Each row, then the grade of its hidden value:
[  99   18 -162 -147  -35  108 -291 -161  240 -164  -50  137   43  112
  149 -260 -443  -55  330  127   97  490   -2  213   -5 -209  378 -131
 -267  122   93 -180 -182  -63   13  149  313  -16   80 -239  140   -1
  267  466   12 -201  -13 -276  -12   28  371  174  231   91] : U
[  16   64  -30  475   -3 -198 -250  186 -370 -245   43 -181  244   10
    4  281 -360   67 -205 -236  -72  -97  -66 -161   92  -81 -163  103
  130 -499 -240  119  178    0   -1   18   10  239 -197 -613  116  -73
  -22 -184 -206  262 -457  -21  147  151 -127  -72  -24 -485] : J
[  26  -30 -169 -397  402  161  -58   94    8 -161  261  130 -119   92
  -72 -357  186   59  169  329  368  293  366    1  -78  552   -8  -33
 -133  336 -147  186 -273  -77  224 -393  127 -447   60  355  218 -257
  -41  -58  382  384  146  -74  353  -45  -95  -46  160 -241] : E
[ -48  171 -169 -227  201  119   71   38   50   58  -34   27 -145  256
   90 -180 -112 -135  192  277  137  451  193  -27 -173   57  267 -241
  -32   39   56 -266 -113  138   50 -113  100  132 -201   95  251 -101
  -93 -120  212  338 -102  140 -171   58   -3  -41  170 -109] : S
[ 103 -128 -109 -163  103   93  -56    7  -59 -116 -103  186  143  107
    4 -132 -152  148   17  379  -34  203   45  210  187  334 -187  -91
   20  101 -378  224  -46 -118  287 -203   87 -190  109  114  175 -235
  152  125  -28  296 -109   66   91  137  -19 -101  318 -405] : S
[  49  131   -4 -347  390   69 -215  107  265 -125  150   11  -97    3
  100 -186  -60  -21  109  151  172  187   49  170 -280  155  168    1
 -147  151   95  -72 -176   43  109 -233  121   37 -153  180   61 -214
  145   69  275  245    8 -172  172  -76   76   14  219  -35] : S
[  -1   17    5  -28   19   81  -94  153 -195   26  -76 -121   39  -63
 -154   74  -56  155  -95  197  -74 -266  166  -78  260  104 -224  107
   58  137 -145  202  -50  -65  -70   46  -98 -337  125   -1  -84   77
  250 -266  -71 -144   62   33   83  137    1  136  -39  -24] : S
[ -49 -208 -151  -84  209  112 -223   -1   76  -23   83  137   22   53
  115 -251 -334  121  100  155   84  367   79  156  -10   85   97  149
    7   31 -185   70  -16   28   77  158  161  101   15  -91  256 -290
  111  281   96  280 -206 -141  146  -42  127  -91  276 -348] : J
[   7   36  256  298 -412   -9   84  256 -284  -51  443 -111  114 -255
 -122  367  -75  -49  -57 -120    7 -387  -15  -10   60  -29 -202  -83
  256 -130   75  306  228 -159 -252  -16 -150  -52  212  -23  -95  -53
   77 -112    5  -17  -50   83  -39  125 -148  -79 -184  149] : P
[ 171   45  136 -155 -256  344  -70 -120 -151  186  130 -125  -48  -87
   73   14 -161 -296  -29   -8 -150  -45   37  -47   61  -15  130  -53
  121  -81  108    9 -267 -182 -183 -132  208   13  -70 -131  -40  -11
  170 -219 -126  -69   61   42 -188   70   -2  160 -207   71] : T
[  96  -48   89 -218   68  123 -264 -114  124  -93  269  132   64 -204
   89 -164 -212  -17   14   24   -9   -7  123   96    2   32  306   50
   71   12   35  107 -134 -284  -99  -68  136  -88 -120  -81   76 -183
  243  -42  106   14  -61 -247  125 -105  129  317   25 -118] : Y
[ 150   33 -107  -15  -65  389 -337  217  -26 -137  158  109  144 -247
 -188  -29  -50   21  238 -115  -13   71  112   96   17  -85  -69   60
  -86  155  126  -54    3 -282  188 -123  128  -47   11 -129 -111   73
  162  227  -44 -254  108 -237    1  128  137  262  122  343] : J
[ -69   69 -257  114  205 -134 -264  304  -55 -313  113  250   20 -249
 -216  122   29  238    6  309  194 -325  219  281  208  211 -158  165
  154   97  -87  356  248 -252  165 -132 -177 -330  279    7  -89  -58
  176 -142  248  154   41 -327  322   58  -26  162  189 -157] : Y
[-245  -58 -262 -127  266 -138  187  170  149   54  168  127  -28  -28
  164  199  -63  135 -147  284  207   47   -8  179 -145  146 -121  -29
  267 -273 -250  -12  169  212  237 -162 -247  179  -88  243  229  -84
 -335 -124  174  565 -284  203   49 -105 -184 -328  150 -333] : G
[  67   70  -74  -35   27  439 -371   67  126  -16  178  -47    3  -85
    8   26 -147 -155  -72 -109 -252  -82   19   73  133  142  193  281
   -5 -146   73  -81   11 -336   91  242  186  140 -339 -415 -221  -93
  388   66  -80   30  -77 -178  -53  -86  168  435   32   18] : Y
[ -73  114 -200  197  149 -241  -99   93 -263 -187 -143  145  -21  128
  169  326 -357  -50  -99   11   86  174  -75  -44  -62  -69  -49 -163
  165 -408 -234  -90   81   -8  -54 -264 -142  243 -223  212  273 -203
  -47 -162   22  240 -399  173  -82  190  -73 -191  358 -466] : G
[ -11  252 -232 -150   16  128   84   71 -230 -191  424  119 -237 -174
   79  178  -99 -155  -12  -93  332  192  102 -153  -85   -9 -115   19
  205 -159   66 -100  -59  -92  -92 -223   -3   93 -172  306  127 -107
 -121 -457  194  268  -29   37   -8  175  -63  -58  193   -4] : U
[-253   75 -422   -4  335   60 -229  127   77  -74   30  331 -219 -125
 -145  287   67  -95  -14  229  241  -85  152  144   68  152 -144   78
  159  -74  -58    8  197 -166  290 -268 -278   31 -139  321 -123  -62
  -37    0  343  212  153  -87   90   20  -82  255  363 -158] : F
[ -88  -62 -238 -121 -176  257  304   78  128  128  231  -59   34   93
  134  164   -7    6  131   52  -20  196   79 -375   24 -101  -67  -77
  -19  -14 -139 -224  -83  146 -130  129 -129  -57 -229  173   68  223
 -147  -89  -53 -294 -113  483 -259 -107  153  104    3  245] : Y
[  11    7  134  150 -335   53   13   43 -192  -24  301 -126   75   46
  -99  275   19  -87  -97   56   25  -42   52 -128   83  162 -105 -227
  136   -5  -59  125  128 -151 -106 -141   -9 -238 -139  -62   -4  -34
   29 -165   23 -166  -14   54   66  168  -21  281 -162 -171] : G
[  -9 -216   58  232 -379   91   73  160 -160   33   50 -129  195   86
  -19   92 -254  122  191  131  -25  104  -85   23  168  -29 -291  -49
   -8  133 -133  220   97   60 -107  245   59 -102  344 -163   48   20
  203  370 -147 -205 -104   71  -51  164  181 -205   27   24] : G
[  -1  -54  172 -272 -227  234  293   40  118  319  319 -188  109  -12
   94  204  147 -155  -55  235  -22 -228   13   64  -35  283   28 -204
  139  -53   72   64  -79 -172  -53 -103 -137 -231  -28  178  -16  114
   18  -67   -6    3   75  208 -141 -138  -17 -100 -407  190] : P
[ 171  181  -66 -193   68  240 -139  278   -7   83   66  -42 -109 -123
  -21  153   71 -202   35  120  -37 -134  -44  142  -80  196 -161   36
  154    5  165  -96 -109 -180   92 -358   52   83  -94   75 -148  -16
  141 -177  110  145   47   -3 -207   52  -25   63  -20  197] : K
[ 196 -202  187 -113 -195  160   93   32  -27  143  378 -253  214 -103
   16 -123  -30  -10  345  -31   54 -100  159 -336  -36 -165 -155   19
 -184  345   34  291 -404  129 -463  -16  -27 -359  318  135   39  136
   55  169   45 -485  230  221   85 -201   91 -127 -308  493] : E
[ 103  277  137   -3  -91  -22  -68  496 -181 -217  186  -52 -272 -176
 -164  304  342 -233   21  -83  199 -321   20  -78 -192  248 -165 -248
   42   13  237 -104 -173 -138  -76 -677   -5 -185   52  278 -263   61
  -65 -291  294  -74   57  209 -322   63 -210  157 -175  397] : Y
[ 100  153  106  225 -258   -5  -97  218  -31  -63  355 -225  147 -137
   64  185 -219 -139   71 -247 -100 -259  -10  -47 -112 -184  311 -110
   48 -303  190   32  -37 -105 -200  -65   86   29   42 -447  -15  126
   46 -145 -120  -97 -209  -64  -11  -82  -67   65 -337  214] : U
[  93 -111  -27 -346    9  281   45  189  269  -83  663  179  138 -562
  -32  100  171  130   75  -57  113 -215   21   16  -63   31 -366  222
  180  145   23  136   16 -176   89 -225 -161  -42  -77  305 -138    7
  -44  -11  202  -21  115   30   59 -191   59  160   56  396] : G
[ -48  231 -113   29 -363  205  340  331   86   47  669 -187 -119   -1
 -394  244  384 -222  360    7  267   -6  266 -516   25   14 -296 -260
  -18  372  299 -157  131   80 -163   25 -205 -309  -68   92 -225  310
 -259 -112  449 -304  398  418 -227  -13  -66  493 -264  786] : U
[ -20   86   48   36    6   95 -350  222  139  -41  205   64  -95 -212
  -28   58 -307 -108  -93 -284 -175  -78  -37  -15  -15  -48  318   63
  223 -335  122 -266   82 -267   -3   89  131  307 -319 -422  -54 -135
  165  -94   35  173 -339  -73 -295  -57  -17  487    5   41] : N
[ 246  -15  356  -27 -213 -191   64  109   29  115  330 -119  278 -168
   57  203 -215  -63  -50 -172 -181 -102 -176 -152 -252 -240 -111 -367
  267 -185  -66  -31  -46  112 -193 -463  -89  206 -194   22  190  -84
 -238 -152  -17   21 -266  389 -197  -14 -269   36 -188   87] : W
[-137  238  -84  115   45  -23 -129  245  100 -572  303  104 -329  -56
  191  190 -211  -87 -162 -130  132   29 -250  352  -88  250   93   54
  -49 -266  -19  -31  140   12  157   48  239  270  -57  -14 -200 -328
  228  151  227  432 -369  -19  -12  -12   17   32  454 -214] : J
[ -48  160  177 -189 -188   49   26 -167   77  -55  486  -67  -63 -198
   43   76 -108  -66 -144 -126  128   32  143 -117 -152 -275  263 -209
   47   34  148 -161  -41   96 -281   19   -4  -81 -276  102   28   65
 -127 -286  152 -282   47   56   58   -1    0  443 -138  177] : K
[ -21  -45  -23  183 -188  -93   71  294  190  265  307  -94  260   91
   20  439   19  -68   21   16  -49  -40  -61   27 -309 -108   55 -394
  107 -247  -38 -187  235  112  -17 -210 -332   66 -142  124  158  106
 -397  209   -2 -152 -169  367 -145 -145 -202 -105 -251  234] : W
[-162  317  107  367 -262  226   -9  417 -286 -183  269 -277 -151   86
 -277  313  338 -172  -84  -34  101 -264  233 -109   46  265   45  -71
 -114  -37  251  -15  274 -102  -86  188  -35 -143  -86 -232 -354   68
   76 -163  125  -38   73   92 -133  124  -74  204 -245  211] : E
[ 175 -186  195 -133 -136  -68 -110  259  278   63  536  -65  215 -503
  150  122 -181  131 -131 -147  -43 -395 -264  387 -222  -74  -92  105
  223 -224  -26  184  -77   50   48 -205   29   80  328 -178  -16   23
 -129  161  -94  129 -190  -47   88 -277 -190 -252 -316  293] : S
[ 114  147   11   29  129  -64  -46  189   79  -40  165 -148  186  193
 -127    4  -56   34   61  131  -70  123   88  -47 -127   46  -84 -234
  -90  124 -126  -10   99  231   93 -129  -66   -6 -178  -35  115 -122
 -114   51  151  166  -68  252  120   23 -202   86   84  -38] : F
[ 137    7  158   91 -230  -69  -62   85   37   95  132 -103  233 -190
  135  183 -352  -44 -139 -186 -269 -199 -161   86 -114 -352  149 -180
  159 -424  -69  -76  -41  117  -76 -124    0  284   -2 -319   76   83
 -172  -42 -271   26 -323  263 -227  -76 -231  -66 -221  128] : U
[-172   24  -81 -161 -175   44  424  252   55  218  494   13   11  -59
 -127  377  502  -11   31  309  392  -67  277 -190 -185  129 -172 -332
  193   74   86 -104  189   32  -83 -292 -484 -321 -102  555   85  223
 -517 -300  303 -101  216  378 -140  -57 -135  -47 -337  346] : T
[ -77  136 -348 -150  457 -100 -306  213    3  -25 -193  174 -368   55
   81  -31  -94  -26   20  344  330  256   95  253 -197   61    0  122
   78   30   32 -214  -66  196   31 -186   12  187    9  223  124 -174
  -63  -99  364  346  -53 -103  -61   47   10 -141  293 -169] : K
[-125   78 -281  107    7  363  -63  103 -262  -13 -147    3 -193  461
   10  -51  -94 -136  118  401  143  544  134  281   58  390   36  -60
 -120  111  -52  -36  141  -18  199  205  235   31   41   22  113 -261
  203  269   70  323  -33  -89   -3  301  130 -258  341 -371] : G
[ -59   44 -144  145 -179  -24   11   72  -77  -80  173   42    9   69
  -62  235 -141  -63   96  -11  144  181   43  -89  -32 -149  -93 -295
  -43  -13 -102  -72   50  111  -24 -130  -97  -96   36  182   85   68
 -182  146   61 -215   13  224  -10  126  -88   69  122  105] : N
[ -52   49   22  -22 -379  195  233   22  120   -3  706  -41   18  -84
  -62  357   10 -222   59 -276   95   70   -5 -326  -73  -79 -102 -309
   32  -37   36 -146   65  -52 -124  -49 -163  -97 -268  298  -45   82
 -203  105  148 -304   95  404 -109  -46  -77  340  -55  418] : N
[ 111  231  -28   88 -125  382 -346  -60 -167 -107  -27   -2 -158  -51
 -119   50 -277 -369   84   43 -178  -94   -7  168  304  107   40  106
   45   21  186  165  -14 -399   53   25  287   99  -16 -323 -313 -164
  615   20   10   89  175 -311  -30  252  115  416  231  -80] : U
[ -76  187  -58  384 -238 -269  -44  292   16  -72  235    6   73 -132
 -251  562  -20 -140  -33   19   45 -381  -65    5   76  -98 -185 -268
  265 -266   62   42  399  -84   56 -226 -313   44   -8 -213 -173  135
 -158  -77  160   39   -6  129 -111   72 -247  299 -125  122] : T
[ 193  129   -5  -81 -134  -41 -296  -35   -5  -62  -83  113    0 -106
 -262 -119 -370   -6   59  176  -80   33   39  289  241 -157  -77 -214
   54  286    5   -6  -22  -36   64   14  146 -192  300 -183  -45   22
  186  164  108 -124  164  -55  -73  230  -86  453  119  214] : F
[  -5  -37  -31  433 -294 -364  -50  451  -54 -163    8  -30  134   27
 -296  195   45  220  260  170  101 -132  118 -141   46 -201 -194 -348
  -59  223 -104  103  160  263 -126 -201 -157 -365  430 -156  -33  252
 -205   85  111 -465  -38  243  -80   82 -100  207 -116  266] : S
[  67 -216   44  137 -230  157 -112  253   51 -134  394   21  102 -205
  -89 -112   73  119  256   76  116  -42  112   56   11   20 -101  133
  -65  223    8  306   24   45  -60   12  143 -123  360 -259 -105  -41
   18  271   98  -97   44  -79   79 -113   83   13  -79  184] : U
[  58   40 -148 -551  411 -144   43  -22  444   53  586   37    5 -238
  209  -73 -294   78  -49  -76   99   41   21 -138 -260  -55  101   -9
  204 -105 -158  -72 -280  135   13 -320 -111  -41 -263  313  329  -91
 -219 -359  242  300 -157  129  307 -298 -207  126   58   -1] : P
[ -96  131  236   35    4   39 -229  189 -449 -200   45   66 -144 -145
 -250  260  -13  -34 -147   -2  241 -139   95   -1   90  293 -258  -71
  171   65   83  157  125 -457  -60 -261  -96 -231  -56  375  -62 -253
  373 -196  167   14  107 -266   76  443   13  135  183 -198] : F
[ 213  -21  346  -75 -202   20   20   90   50  211  221 -238  253 -120
   50  -59 -188   56  -37  154 -184  -99  -66  208 -127 -156  -35  -66
  168   77   73  105   52  204 -181   81   67  181   79 -284   69  -76
   20  -14  -37  127 -119   83  -87  -11  -55 -125 -256  112] : K
[  68  427  -88    4 -231  -32  395  202 -195  -18  214 -302  -71  370
  120  194 -263 -166  125  140   43  282  -19 -105  -76   56   40 -402
   65   -2  120 -213   35  118 -253  133   39  -73  -55  118  241   11
   83 -334   99  126 -230  314 -187  244    8 -190    0  114] : J
[  30  -95  -65  -84  -35  148  150   51   47  117   63  -73  201  148
  126   47 -181   -3  125  216 -103  116  -40   13   42  140  -93 -105
   42  -39 -176  103  -38  -19   83  -40  -11   -4  -28   12  156  -44
  102  121  -83  150 -159  169  -23   -5   53 -190   70 -140] : F
[-117  242  -27  323   58 -103 -159  149 -600 -401 -483  125  -87  200
 -265  141   71   44 -202  428  111 -107  264  187  351  341 -160 -167
   -4    2 -166  197  258 -163  110  -69  -60 -206   86  -31 -101 -158
  206 -210  133  279  -63   49  -99  422  -94   56  249 -534] : J
[  40  170  -76  -52   73   93  -88  -59   24 -207  135  -68   71   21
  125  -28 -280  -60  -70 -106 -143   61   54 -105   33  -19  252  -62
  -33 -236 -113  -67 -125  -31   79  -54  181   80 -331 -326   65  -19
   69 -233  -75  159 -283   48   70  -25  -32  289   80 -236] : W
[ 105   29 -166  -35    5    5  -27  121 -137  -58  131   19  192 -132
 -112  227  123   36   13  105  114 -201  177 -197  116   22 -284  -34
   56  -40 -126   99  -84 -137   -4 -316 -240 -307  -20   79    9  211
 -148 -237   14 -154  108  153   44    0  -75   77 -161  120] : E
[  70  159  168 -157 -370  127  116   28  136 -234  535  -90  109 -151
 -273 -150 -168  163  181   95   37    8  148   -6  285    5  -60 -145
  -30  534  155  150  148 -141 -101  426  130 -489  171 -199 -115   73
  380   18  200 -275  191 -146  154  162  208  608    3  388] : F
[ 110   21  -55 -231  -74  515   13  -59   38 -123  398   17  -34  -77
   31    7 -150 -101   83 -118 -184  144   -6 -190  137  146 -196   92
  -42  203 -148  117 -147 -177   33  -51  158  -68 -273  298 -115 -211
  369   -5    0 -128   55  142  108   80  127  365  415   15] : K
[ 122  288 -219 -416  -57   27  297  -83  322   11  285  -45  -56   26
   35  -11 -300  -91  183  177  -80   93    9 -100  129 -125  -28 -277
   42  255    3 -160 -193  129  -69   54  -21 -238  -29  209   39  186
   96 -199  221 -105   77  361  -98  -40    3  417  134  410] : F
[  73   52 -119  205 -140   95  107 -113 -282 -141   78 -122  119  331
  179   55 -220  -63  -52  182 -131  188   96  -40  115   95   46 -133
 -104  -96 -344  245  -39  166 -109   51  112  -74  -20  -51  165 -174
   35  -81 -133  108 -212  295  170   82  -77 -175  154 -453] : Y
[   5   61   71   91 -116 -187   49  -59 -202   19  137  -11 -102  194
   71  127   14 -193 -170  357   55 -135  208  132   -7  282  298 -383
  162  -70 -109  219  -33  -19 -265 -281  -43 -339   90  181  155 -182
  -95 -304  252  117  -92  229   36  -54 -253   66 -222 -386] : J
[   2   23 -158 -461  138  110  254 -193  390  185  631   22   11 -229
  175  -37 -210 -118  -31 -110  -16   65   85 -236 -134 -197  100  -65
  233 -147  -86 -175 -193  206  -33  -76 -114  164 -389  144  195   50
 -389 -276  241  255  -95  434  -22 -355 -223  280  -62  164] : J
[ -25   16 -100 -229  243 -108   22  112  477  127  173  -68  -50  123
  391   29  -64 -128  -37  207  -80  -91  -32  100 -305  173  567 -142
   43 -351  -51 -127 -222  113  -19 -283    4   77 -222  -40  150  -52
 -113 -183  112  294 -364  204  -71 -471  -77  -24 -192 -170] : T
[ 245    6  128   29 -302  -36  155   47 -155  340  131 -289  371  169
  123  295 -122  -94  -15   21 -155   99  -24 -269 -209 -242  -49 -405
  125 -194  -95 -165  -89  134 -287 -280 -171   -2 -232   30  327  154
 -310 -223 -253 -274 -168  433 -186   70 -120 -191 -390  109] : N
[ 298  215 -106 -240   15   -9  118  148  305   27   87  -16  191  100
   35  -81  -98  -68  280  275 -200  102   20   21  -81  -60   93 -344
   14  136   30 -177 -102   84   43 -251   15    0 -110  -65  106   77
  -37  -93  145   85 -117  340 -268 -105  -41  204   10  284] : Y
[-174  254  243  349 -396  -63  189  365 -189 -302  410 -136    4  -39
 -337  407  118   48  -91  -17  136 -124    0  -63   53   95 -330 -298
  104   75   79   73  545   38   31   74 -136  -30  -77  -59 -215  -52
   -4  -90  191   62  -33  151  -47  348 -123  251   73   63] : F
[  11 -138 -272   18   96  111  -83   64  -79   35  102  -11   75  182
  130 -138 -332  138  166  118   80  488   95  -23  -87  -68  -46   51
  -57   68 -265   32  -71  254    5   63  126   39   64   14  358 -151
  -75  146  -52   79 -187   23  228   76   44 -273  253 -247] : K
[-163   43  -28  307   42   86  -38  437 -155  -47   -9 -123  -41  157
 -213  138   87   42   22  203  -82 -230  164   12  130  343  -93    0
  -16   29 -118  235  216    1   91   60  -95 -125  136  -70 -144 -123
  175   14   84  208  -97  159    5   55 -154  -21   79 -142] : S
[  11  104  -81  -66   16  125 -237  -82  107    7  393   15 -193 -161
  -43  -94 -171 -282  134  -90  182  129  155 -140  -51 -181  187   96
   91  -14  246 -102  -87    6 -160   38  154  207 -180 -328  -34  -60
  -54  -77  320  134  124 -135  -24  -94    7  418  -66  113] : U
[ 160 -206  251 -170 -268  109   40  -72 -121   44  171  -76  345   -6
  137 -106 -236  135  102  103   96  254   -7  103  -68  -24  -14 -191
  -45   93  -63  124 -147 -102 -126  -17  119 -214  179   23  310  -32
   93  240 -201 -169  -71  -98   74  132  190 -336 -143    2] : N
[ 217  141  197    4  -54 -305 -178  282  -28 -219  120  -14   94 -182
 -208   44  188   92  121  253  185 -360  173  168 -125  -10  -25 -320
  -85  323  110  250 -111   34 -151 -564  -96 -520  427  161  -79   98
  -41 -117  259 -299  217  -31  146    9 -163  125 -229  303] : U
[-140 -141   49  229 -156  108 -295    5   89 -149  162   46  170 -127
  -16   78 -284  136 -102 -234  -25  172  -38   66  -45 -332  103    7
 -123 -205 -144 -104  204  148  126  236   66  272 -145 -365  -20  -11
 -105  413 -199 -158 -183  -36   53   41   42  180  145  -54] : S
[ 103   20 -106   36  -39   51 -203  250   33 -102  -89   15   92   93
  -44   11 -174  124   27  119 -135  117  -17  111   64   76    8 -111
  -59   -5 -177  -93    9  -26  163  -53  115 -100   39 -179   42  -13
  115   92 -133  -53 -204   74  -93  105   19  121  123  -19] : P
[ 196   -9   24 -303  265  400 -299  227  -20  -18  -27   86  -36 -117
  112 -158  131  -89   45  169   36   78   25  321 -226  334   20  169
  -43  -22   67   15 -232 -206  242 -454  227  185  -58  100  -24 -268
  156   59    0  388  -19 -176  -82   -3   33 -303  111  -76] : T
[  63  109  -21  119   92  199 -280  445 -125  -12  242   12  -61 -400
 -104  224    1 -167  -57 -135   49 -300 -115  297 -131   96 -285  296
  293 -333  184   77  153 -146  265 -274   37  521   52 -291 -214 -146
  -35  -11   63  632  -67 -173 -127   44 -253 -258  -11   99] : E
[-151  146 -180  269 -102  200 -115  263 -182  111  275 -172 -224  -19
 -170  308 -163 -236 -105  -62   32 -136  -23  120  121  151 -226  171
  208 -178   75   44  236   -6   93  254   17  189   75 -271 -185  -56
   60   50  104  332   27  -21    3  118 -209   15  -17   34] : W
[-142 -201    3  123   -9  -69 -222   95  158  -97  340  176  121 -358
 -264  -72  -55  201  128  -24  316   51  163   31  -35 -379 -221  113
   -4  141    4   75  246  282   53  167 -142  173  170 -244  -43   32
 -344  435  269   18  159  -37   78  -80  -68  148   42  241] : E
